D: [3.5,-14.7,17.0,90.3,-21.2,-10.9,-37.7,-6.1,-1.0]
A: [3.5,-14.7,17.0,36.7,-17.1,15.5,-37.7,23.4,41.1]
E: [85.4,-14.7,17.0,36.7,-25.6,-10.9,-37.6,1.3,-17.0]
M: [-11.5,8.2,17.0,-57.8,-21.2,-10.9,-37.7,-6.1,25.3]
X: [85.4,-14.7,17.0,36.7,-25.6,-10.9,-37.7,1.3,-17.0]
B: [50.5,-14.7,17.0,20.3,-21.2,-10.9,-37.7,-6.1,25.3]
Y: [-42.1,-14.7,17.0,36.7,-25.6,-11.0,-37.7,-20.1,25.3]
G: [3.5,-14.7,17.0,92.1,-21.2,-10.9,-37.7,-6.1,-2.8]
K: [-10.5,-14.7,16.9,36.7,-21.2,-10.9,-37.7,-54.7,34.2]
H: [3.5,-14.7,17.0,42.6,-29.9,-10.9,-37.7,-6.1,25.3]
Q: [3.5,-14.7,17.0,36.7,-16.9,56.0,-37.7,-6.1,25.3]
U: [-12.3,-14.7,17.0,36.7,-21.1,-10.9,-37.7,-53.9,30.8]
tail: [17.0,36.7,-16.9] | [56.0,-37.7,-6.1,25.3]
tail: [17.0,90.3,-21.2,-10.9] | [-37.7,-6.1,-1.0]
tail: [-10.5,-14.7] | [16.9,36.7,-21.2,-10.9,-37.7,-54.7,34.2]
tail: [-14.7,17.0,36.7,-21.1] | [-10.9,-37.7,-53.9,30.8]

zif: [5.9,3.0,2.4,6.0,8.6,12.1,-2.1,-0.1,1.2]
zenag: [3.2,-3.3,-11.5,-24.9,14.5,9.0,0.5,21.9,-27.3]
gab: [-0.1,16.3,-38.6,-15.7,18.4,5.6,6.3,-5.1,19.5]
gezoz: [4.8,29.4,-83.8,-94.4,86.5,5.6,1.0,29.7,-19.9]
sezod: [2.0,2.6,-5.3,5.5,-3.0,-5.3,-4.0,2.1,-4.2]
tazu: [1.8,10.7,-11.4,-24.9,14.5,12.1,2.5,29.6,-19.9]
nufos: [-5.6,-3.0,-2.9,2.7,-2.7,0.2,9.5,3.2,7.9]
Timab: [10.6,10.5,-24.3,-35.0,35.7,6.4,-6.6,14.0,-21.1]
kef: [10.4,6.7,-21.9,2.9,-1.3,-9.3,11.1,3.4,18.5]
riza: [-11.5,4.7,-7.7,-3.2,6.6,-1.8,6.3,-5.2,-1.3]
luned: [9.9,-9.8,-10.2,-2.3,6.6,1.9,-3.1,9.0,1.3]
tail: [-0.1,16.3,-38.6,-15.7] | [18.4,5.6,6.3,-5.1,19.5]
tail: [6.3,-5.1] | [19.5]
tail: [-11.4,-24.9,14.5,12.1] | [2.5,29.6,-19.9]
tail: [-11.5,-24.9,14.5] | [9.0,0.5,21.9,-27.3]

